Below is a small trained network, with its code and all its weights. Each question gives an input and a target symbol and asks what happens when units are switched off, that is, made to give their printed mean instead of their output.

import numpy as np


def w(rows, s, z=0):
    codes = np.array(rows[::2]) - 128.0
    scale = np.full(codes.shape[1], s)
    scale[-1] = z or s
    return codes * scale


def norm(h):
    return h / np.sqrt((h * h).mean(-1, keepdims=True) + 1e-5)


def f(y):
    return np.maximum(y, 0)


def softmax(a):
    e = np.exp(a - a.max(-1, keepdims=True))
    return e / e.sum(-1, keepdims=True)


def log_softmax(a):
    a = a - a.max(-1, keepdims=True)
    return a - np.log(np.exp(a).sum(-1, keepdims=True))


def net(x, mask):
    ids = ['αγηφψω'.index(c) for c in x.split()]
    T = len(ids)
    res = E[ids] + P[:T]
    u = 0
    for l in range(2):
        r = norm(res)
        for j in range(3):
            rows = slice(4 * j, 4 * j + 4)
            q, k, v = (r @ M[l][rows].T for M in (Q, K, V))
            z = softmax(np.where(np.tri(T) > 0, q @ k.T / 4**0.5, -1e9)) @ v
            o = O[l][rows]
            res = res + np.where(mask[u + j], z, o[:, -1]) @ o[:, :-1]
        u += 3
        y = f(norm(res) @ A[l][:, :-1].T + A[l][:, -1])
        res = res + np.where(mask[u : u + 8], y, B[l][:, -1]) @ B[l][:, :-1]
        u += 8
    return log_softmax(norm(res)[-1] @ U[:, :-1].T + U[:, -1])


Q, K, V, O, A, B = {}, {}, {}, {}, {}, {}
E = w([
[122,228,179,188,209,171,153,157],'α',
[137,132,115,159,102,126,113,210],'γ',
[128,144,92,193,76,173,176,53],'η',
[163,254,63,146,225,71,50,112],'φ',
[123,103,56,112,153,85,70,109],'ψ',
[72,145,20,104,136,100,180,131],'ω',
],0.0073)
P = w([
[173,69,192,32,124,211,94,142],'0',
[93,198,43,79,60,231,139,199],'1',
[166,130,179,155,162,62,127,121],'2',
[103,182,91,160,42,219,97,206],'3',
[156,126,152,162,160,74,137,98],'4',
[80,170,118,171,47,207,88,174],'5',
[139,115,144,158,169,84,137,92],'6',
[58,161,137,177,59,206,81,159],'7',
[130,103,141,155,174,99,138,85],'8',
[40,145,153,194,72,203,81,158],'9',
[128,104,131,153,180,105,140,85],'10',
[3,122,166,187,100,200,104,154],'11',
[134,114,115,141,185,115,139,76],'12',
],0.0053)
Q[0] = w([
[131,160,146,151,68,218,197,1],'L0H1',
[144,56,178,104,86,151,161,123],'L0H1',
[182,114,145,89,222,31,43,125],'L0H1',
[129,93,169,101,116,129,203,181],'L0H1',
[133,236,78,210,121,122,45,148],'L0H2',
[109,54,151,101,107,149,110,181],'L0H2',
[179,135,175,170,113,92,127,89],'L0H2',
[183,124,102,112,192,106,87,62],'L0H2',
[96,65,143,119,87,124,190,167],'L0H3',
[161,58,147,126,136,136,136,45],'L0H3',
[136,150,103,194,200,81,91,111],'L0H3',
[77,183,188,79,147,110,61,162],'L0H3',
],0.0068)
K[0] = w([
[145,148,113,94,83,214,139,70],'L0H1',
[151,74,198,111,79,150,210,80],'L0H1',
[126,70,76,120,212,13,146,135],'L0H1',
[52,49,204,170,101,192,161,161],'L0H1',
[124,209,73,161,173,137,1,100],'L0H2',
[121,150,196,145,93,213,192,188],'L0H2',
[125,127,85,140,100,134,114,68],'L0H2',
[77,102,106,172,134,98,121,32],'L0H2',
[234,170,128,85,116,120,119,69],'L0H3',
[115,222,128,119,87,154,135,175],'L0H3',
[75,120,152,202,150,96,161,175],'L0H3',
[76,44,159,164,117,169,117,85],'L0H3',
],0.0061)
V[0] = w([
[161,78,139,253,61,159,202,56],'L0H1',
[91,188,147,136,131,181,64,162],'L0H1',
[165,151,125,44,76,76,141,65],'L0H1',
[140,179,141,66,57,162,128,76],'L0H1',
[120,114,92,122,115,31,175,81],'L0H2',
[139,209,156,127,79,13,71,162],'L0H2',
[99,173,99,121,164,144,178,159],'L0H2',
[92,174,162,181,42,133,99,154],'L0H2',
[43,89,174,111,168,138,108,45],'L0H3',
[89,75,89,190,67,179,98,156],'L0H3',
[172,184,112,68,111,143,168,50],'L0H3',
[35,154,119,145,87,112,170,140],'L0H3',
],0.0039)
O[0] = w([
[143,163,90,77,216,96,51,103,2],'L0H1',
[128,117,83,178,94,130,64,129,209],'L0H1',
[101,90,177,136,138,101,139,139,110],'L0H1',
[114,96,133,120,116,99,63,144,101],'L0H1',
[118,50,102,139,140,93,234,144,108],'L0H2',
[58,73,130,90,117,188,111,158,250],'L0H2',
[134,112,128,113,77,154,123,111,165],'L0H2',
[183,153,84,180,141,162,127,113,111],'L0H2',
[154,125,147,253,129,81,81,134,73],'L0H3',
[116,137,162,85,80,76,208,104,135],'L0H3',
[205,119,134,191,137,165,58,171,123],'L0H3',
[72,177,145,100,41,148,128,194,101],'L0H3',
],0.0041,0.0033)
A[0] = w([
[213,38,254,70,139,63,106,54,33],'L0N1',
[163,5,89,102,187,19,116,41,137],'L0N2',
[206,175,102,196,64,123,157,242,33],'L0N3',
[178,209,91,164,217,165,39,94,88],'L0N4',
[148,128,79,99,190,194,193,144,143],'L0N5',
[113,170,48,150,61,185,143,108,5],'L0N6',
[173,106,113,218,96,153,75,228,182],'L0N7',
[125,158,33,89,190,201,144,133,178],'L0N8',
],0.0036,0.0011)
B[0] = w([
[158,230,229,63,57,96,153,227,146],'L0N1',
[99,128,131,192,124,3,57,183,194],'L0N2',
[60,175,207,89,195,69,184,96,172],'L0N3',
[153,51,115,127,114,120,190,134,254],'L0N4',
[174,83,181,134,128,74,163,124,158],'L0N5',
[128,149,118,129,201,75,172,201,207],'L0N6',
[97,130,91,16,179,151,197,72,209],'L0N7',
[172,75,145,172,166,116,76,127,220],'L0N8',
],0.0041,0.0045)
Q[1] = w([
[136,139,113,126,135,182,175,102],'L1H1',
[174,80,182,138,117,97,148,43],'L1H1',
[40,154,79,154,160,131,128,158],'L1H1',
[62,141,118,131,151,148,79,205],'L1H1',
[174,62,214,108,120,55,133,180],'L1H2',
[65,161,79,72,86,225,130,161],'L1H2',
[191,118,171,139,164,70,155,71],'L1H2',
[35,130,133,59,76,254,176,167],'L1H2',
[90,161,119,134,134,235,131,142],'L1H3',
[172,150,161,120,171,177,120,143],'L1H3',
[182,149,160,151,114,92,108,83],'L1H3',
[157,129,127,142,135,71,100,73],'L1H3',
],0.0088)
K[1] = w([
[141,124,155,111,175,192,166,114],'L1H1',
[61,83,98,204,87,88,220,36],'L1H1',
[176,173,169,93,162,134,24,112],'L1H1',
[178,136,178,19,96,115,3,211],'L1H1',
[42,130,67,197,170,67,146,114],'L1H2',
[246,116,153,42,59,98,130,143],'L1H2',
[20,168,127,169,161,137,150,141],'L1H2',
[241,177,118,54,80,103,162,163],'L1H2',
[184,203,212,128,93,159,136,112],'L1H3',
[128,235,123,117,167,167,105,155],'L1H3',
[96,111,104,199,214,109,164,121],'L1H3',
[70,140,74,169,177,52,120,87],'L1H3',
],0.0071)
V[1] = w([
[125,184,120,216,140,150,119,145],'L1H1',
[186,42,164,45,96,119,88,171],'L1H1',
[117,97,141,78,62,185,125,146],'L1H1',
[156,104,178,156,154,170,148,124],'L1H1',
[104,211,123,164,160,42,95,161],'L1H2',
[176,95,172,48,70,98,102,163],'L1H2',
[69,111,201,147,124,160,154,185],'L1H2',
[155,254,146,133,108,168,169,72],'L1H2',
[54,89,66,174,139,106,191,132],'L1H3',
[119,183,120,160,183,107,149,148],'L1H3',
[81,127,123,192,131,210,202,121],'L1H3',
[115,134,187,113,104,188,123,147],'L1H3',
],0.0055)
O[1] = w([
[114,87,160,126,109,58,120,172,143],'L1H1',
[170,137,56,136,143,252,125,90,246],'L1H1',
[149,164,95,170,98,155,153,126,20],'L1H1',
[71,101,130,103,59,157,155,142,145],'L1H1',
[228,88,90,100,159,195,91,51,201],'L1H2',
[112,126,177,76,186,90,58,165,150],'L1H2',
[103,178,108,209,195,132,78,135,86],'L1H2',
[167,216,126,117,94,126,115,47,89],'L1H2',
[109,113,53,117,148,186,112,192,102],'L1H3',
[103,72,125,94,69,181,144,123,249],'L1H3',
[151,41,84,99,131,106,183,117,2],'L1H3',
[176,44,147,167,104,77,120,98,28],'L1H3',
],0.0048,0.0022)
A[1] = w([
[99,180,224,92,100,169,98,176,101],'L1N1',
[150,90,76,125,130,81,100,101,6],'L1N2',
[160,187,176,218,179,117,144,169,89],'L1N3',
[245,114,134,135,174,99,156,45,102],'L1N4',
[66,161,66,155,117,209,180,206,127],'L1N5',
[85,131,136,198,2,57,195,175,136],'L1N6',
[139,169,233,71,139,93,57,105,65],'L1N7',
[150,52,166,149,186,151,195,64,189],'L1N8',
],0.0059,0.0022)
B[1] = w([
[146,99,27,96,183,111,126,80,174],'L1N1',
[128,155,67,149,145,160,129,109,156],'L1N2',
[102,141,164,175,44,77,113,149,172],'L1N3',
[137,73,97,180,181,199,97,165,183],'L1N4',
[181,68,143,116,56,107,153,120,253],'L1N5',
[200,121,144,140,219,102,121,72,194],'L1N6',
[39,97,116,104,110,84,189,158,170],'L1N7',
[132,254,97,127,131,118,92,166,191],'L1N8',
],0.0067,0.005)
U = w([
[113,213,161,202,28,148,89,160,254],'α',
[28,199,122,36,131,136,160,101,44],'γ',
[223,116,194,120,147,86,120,50,185],'η',
[155,103,88,153,218,232,68,161,30],'φ',
[93,91,181,146,148,49,58,254,96],'ψ',
[153,54,124,103,37,168,170,186,248],'ω',
],0.0058,0.00082)

Each question gives the input, a string of symbols that net reads in full, and the target symbol t.
The units are the heads (4 rows each of Q, K, V and O) and the neurons (one row each of A and B). Each row of codes is followed by its name. A weight is (code - 128) times the scale printed after its matrix; where a second scale follows, it is the last column's (O, A, B and U).
mask holds one flag per unit, layer by layer, with each layer's heads first. A switched-off unit (its flag False) gives its mean, the last column of its rows in O or B, instead of its output. The means were averaged over made-up inputs and are rounded, as every weight is.
A unit's drop is (log p(t) with every unit on - log p(t) with that unit switched off) / (log p(t) with every unit on - log p(t) with every unit switched off).
top k neurons: the k neurons with the biggest drops, biggest first
k most important neurons of layer l: the k neurons of layer l with the biggest drops, biggest first
heads that matter: for each layer, one digit per head in row order, 1 if its drop is at least 0.15 and else 0, layers parted by /
input η φ φ ω φ, target ω: heads that matter -> 111 / 011
input γ φ γ ψ γ ψ ψ φ φ φ, target α: top 2 neurons -> [L1N3, L0N2]
input α ω α α, target η: heads that matter -> 010 / 101
input ψ ψ φ φ ω ω φ γ, target φ: heads that matter -> 000 / 110
input ψ φ ψ, target φ: 2 most important neurons of layer 0 -> [L0N3, L0N1]
input ψ ω φ, target φ: most important neuron of layer 0 -> [L0N6]
input φ ω η ω ψ φ ψ φ φ φ ψ ψ, target ω: top 2 neurons -> [L1N5, L0N2]
input γ φ φ α φ φ ψ ψ ψ, target ψ: heads that matter -> 000 / 001
input ω φ γ ψ φ ψ γ ψ ψ η, target ψ: heads that matter -> 100 / 010
input γ ψ ω φ φ φ ω φ, target α: heads that matter -> 010 / 111
input ψ φ φ α φ α φ η φ ψ γ ψ ψ, target ψ: 2 most important neurons of layer 0 -> [L0N2, L0N7]
input α φ ψ ψ η η ω η φ α, target η: heads that matter -> 011 / 101
input ψ ω γ, target γ: heads that matter -> 000 / 000
input η φ φ ψ γ γ φ ψ φ φ ψ α, target γ: heads that matter -> 110 / 011
input ψ φ φ φ φ, target φ: heads that matter -> 000 / 010
input η α η φ φ ω φ φ γ η φ α, target γ: heads that matter -> 110 / 010
input φ ψ ω φ ψ φ ψ φ φ φ φ γ φ, target γ: 2 most important neurons of layer 1 -> [L1N6, L1N4]
input ψ φ α ψ ψ φ φ φ φ γ γ, target γ: heads that matter -> 000 / 100
input φ ψ ω φ φ φ ψ α, target ω: heads that matter -> 001 / 000
input φ ψ φ η φ η φ φ ψ φ, target ω: heads that matter -> 001 / 000
input η ω ψ ψ γ η, target γ: top neuron -> [L0N1]
input ω φ φ ω φ γ φ, target γ: 3 most important neurons of layer 0 -> [L0N6, L0N2, L0N4]
input γ ψ ψ ψ, target α: top neuron -> [L0N4]
input α γ η φ γ ψ ψ ψ, target η: top 2 neurons -> [L1N6, L0N2]
input ψ φ ψ φ ψ, target φ: 2 most important neurons of layer 0 -> [L0N1, L0N3]
input ψ γ α φ ψ α γ φ φ φ ψ η, target φ: 2 most important neurons of layer 0 -> [L0N1, L0N4]
input ψ η ψ ψ η φ φ φ φ ψ φ, target ψ: top neuron -> [L0N7]
input φ φ α, target α: top 2 neurons -> [L1N8, L1N3]
